Below are the code and all the weights of a small trained network. Each question names an input and a class and asks about switching units off, where a switched-off unit gives its printed mean instead of its output.

import numpy as np


def w(rows, s, z=0):
    codes = np.array(rows[::2]) - 128.0
    scale = np.full(codes.shape[1], s)
    scale[-1] = z or s
    return codes * scale


def f(y):
    return y / 2 * (1 + np.tanh(0.7978845608 * (y + 0.044715 * y**3)))


def log_softmax(a):
    a = a - a.max(-1, keepdims=True)
    return a - np.log(np.exp(a).sum(-1, keepdims=True))


def net(x, mask):
    res = np.array(x, float).reshape(1, 7) / 4 @ E
    y = f(res @ A[0][:, :-1].T + A[0][:, -1])
    res = res + np.where(mask, y, B[0][:, -1]) @ B[0][:, :-1]
    return log_softmax(res[-1] @ U[:, :-1].T + U[:, -1])


A, B = {}, {}
E = w([
[139,108,169,218,86,176],'x0',
[132,126,129,124,122,128],'x1',
[105,3,93,132,144,134],'x2',
[128,128,128,126,129,131],'x3',
[210,98,158,134,191,104],'x4',
[132,127,126,125,124,129],'x5',
[129,127,128,126,125,128],'x6',
],0.014)
A[0] = w([
[64,98,88,92,127,120,126],'n1',
[88,111,78,100,132,131,120],'n2',
[101,120,110,116,137,127,109],'n3',
[123,216,134,84,121,114,124],'n4',
[53,99,72,103,122,111,128],'n5',
[146,17,108,171,154,154,2],'n6',
[40,193,120,156,16,196,23],'n7',
[181,94,132,112,204,109,95],'n8',
[136,136,104,135,138,148,128],'n9',
[99,86,131,196,71,185,7],'n10',
[179,93,118,106,165,94,75],'n11',
[94,114,87,112,128,112,115],'n12',
[177,84,146,109,197,82,186],'n13',
[105,79,155,204,61,217,31],'n14',
[82,106,85,97,122,122,119],'n15',
[131,122,143,111,120,134,126],'n16',
[69,103,82,97,128,127,122],'n17',
[107,249,130,82,97,105,51],'n18',
[65,103,75,92,114,111,126],'n19',
[120,132,130,125,142,144,127],'n20',
[130,1,116,154,147,157,51],'n21',
[170,189,98,32,210,33,31],'n22',
[85,113,73,102,127,127,121],'n23',
[62,179,108,143,47,174,223],'n24',
[134,124,128,119,161,144,125],'n25',
[161,102,125,111,173,103,96],'n26',
[179,84,124,110,179,73,49],'n27',
[124,115,108,121,129,119,124],'n28',
[233,172,220,193,133,145,114],'n29',
[72,102,102,87,133,125,117],'n30',
[110,127,145,139,134,102,123],'n31',
[93,103,77,98,132,104,118],'n32',
[59,92,71,84,122,120,132],'n33',
[129,127,125,134,122,122,116],'n34',
[180,96,123,110,177,82,88],'n35',
],0.0077,0.0086)
B[0] = w([
[163,127,139,134,202,175,168],'n1',
[164,130,148,134,189,162,153],'n2',
[139,124,136,125,143,142,128],'n3',
[66,103,93,98,105,101,195],'n4',
[171,116,137,143,179,161,176],'n5',
[86,211,182,197,10,39,188],'n6',
[99,234,222,223,6,36,197],'n7',
[62,93,68,88,115,88,194],'n8',
[139,129,129,119,125,115,128],'n9',
[85,52,59,50,182,118,163],'n10',
[104,109,108,99,143,133,165],'n11',
[149,126,136,122,161,153,142],'n12',
[94,156,132,148,80,66,254],'n13',
[39,68,42,59,146,76,192],'n14',
[169,129,139,134,194,176,155],'n15',
[129,120,128,136,128,124,127],'n16',
[165,123,138,140,179,176,163],'n17',
[45,13,8,13,213,137,191],'n18',
[183,127,152,143,189,180,171],'n19',
[130,125,132,119,123,128,127],'n20',
[57,150,134,131,55,49,217],'n21',
[55,214,179,205,1,12,223],'n22',
[165,135,156,144,199,167,155],'n23',
[71,62,59,60,155,97,253],'n24',
[116,125,120,126,132,121,135],'n25',
[100,94,85,100,149,104,162],'n26',
[115,104,101,91,149,131,172],'n27',
[134,125,122,122,129,139,132],'n28',
[200,185,233,223,164,192,226],'n29',
[153,123,139,137,185,159,156],'n30',
[128,124,133,127,127,134,126],'n31',
[165,120,137,128,179,160,158],'n32',
[157,128,153,128,202,180,183],'n33',
[126,127,147,121,134,128,123],'n34',
[77,98,75,88,144,108,180],'n35',
],0.0066,0.0085)
U = w([
[100,74,28,74,157,131,209],'0',
[107,178,159,170,43,93,173],'1',
[253,143,174,159,170,225,2],'2',
],0.012,0.00094)

Each question gives the input, the list of numbers given to net, and the class t.
The units are the neurons (one row each of A and B). Each row of codes is followed by its name. A weight is (code - 128) times the scale printed after its matrix; where a second scale follows, it is the last column's (A, B and U).
mask holds one flag per neuron, in row order. A switched-off neuron (its flag False) gives its mean, the last column of its row in B, instead of its output. The means were averaged over made-up inputs and are rounded, as every weight is.
A unit's drop is (log p(t) with every unit on - log p(t) with that unit switched off) / (log p(t) with every unit on - log p(t) with every unit switched off).
The circuit of an input: a set's keep is (log p(t) with only the set's units on - log p(t) with every unit switched off) / (log p(t) with every unit on - log p(t) with every unit switched off). Starting from the 12 units with the biggest drops (on a tie, the unit counted first), units are removed one at a time, each time the one whose removal leaves the highest keep (on an exact tie, the one counted first), for as long as the keep stays at least 0.8.
units of the circuit, in order: the units of the circuit, biggest drop first
most important unit: the unit with the biggest drop
top k neurons: the k neurons with the biggest drops, biggest first
drop when u is switched off: that unit's drop, to one decimal
input [7,-8,7,3,3,6,2], class 1: top 2 neurons : (n6, n21)
input [7,-2,6,3,4,6,7], class 1: most important unit : n6
input [-8,-2,-3,-4,1,2,4], class 1: top 4 neurons : (n22, n24, n14, n10)
input [8,4,7,8,2,-2,-5], class 1: top 2 neurons : (n6, n21)
input [-4,-2,0,-7,6,-7,-5], class 1: top 3 neurons : (n22, n18, n24)
input [-5,4,0,0,5,-3,-3], class 1: top 2 neurons : (n22, n18)
input [2,-4,-7,4,2,7,3], class 2: units of the circuit, in order : (n29, n22)
input [-7,3,-6,-6,0,4,5], class 0: top 3 neurons : (n18, n7, n29)
input [8,-6,4,2,-6,6,-5], class 0: top 3 neurons : (n14, n10, n24)
input [7,0,5,-5,-1,4,5], class 0: top 3 neurons : (n14, n10, n22)
input [-6,-2,-1,-6,1,6,7], class 1: top 4 neurons : (n22, n24, n14, n10)
input [8,4,4,1,-2,-4,8], class 0: top 2 neurons : (n14, n10)
input [2,-1,-6,0,1,5,5], class 2: units of the circuit, in order : (n22, n29)
input [-5,-6,-8,-4,-6,7,5], class 0: most important unit : n18
input [0,3,-4,0,-8,-1,0], class 0: top 3 neurons : (n18, n24, n22)
input [-8,-7,-4,1,4,3,0], class 1: top 2 neurons : (n22, n24)
input [7,4,3,-3,-7,2,6], class 0: top 3 neurons : (n14, n10, n24)
input [-5,-3,-6,-3,-5,-5,-5], class 0: drop when n18 is switched off : 1.2
input [8,-3,8,2,2,7,5], class 1: drop when n6 is switched off : 3.5
input [-6,1,-2,8,3,-5,-6], class 1: drop when n22 is switched off : 1.7
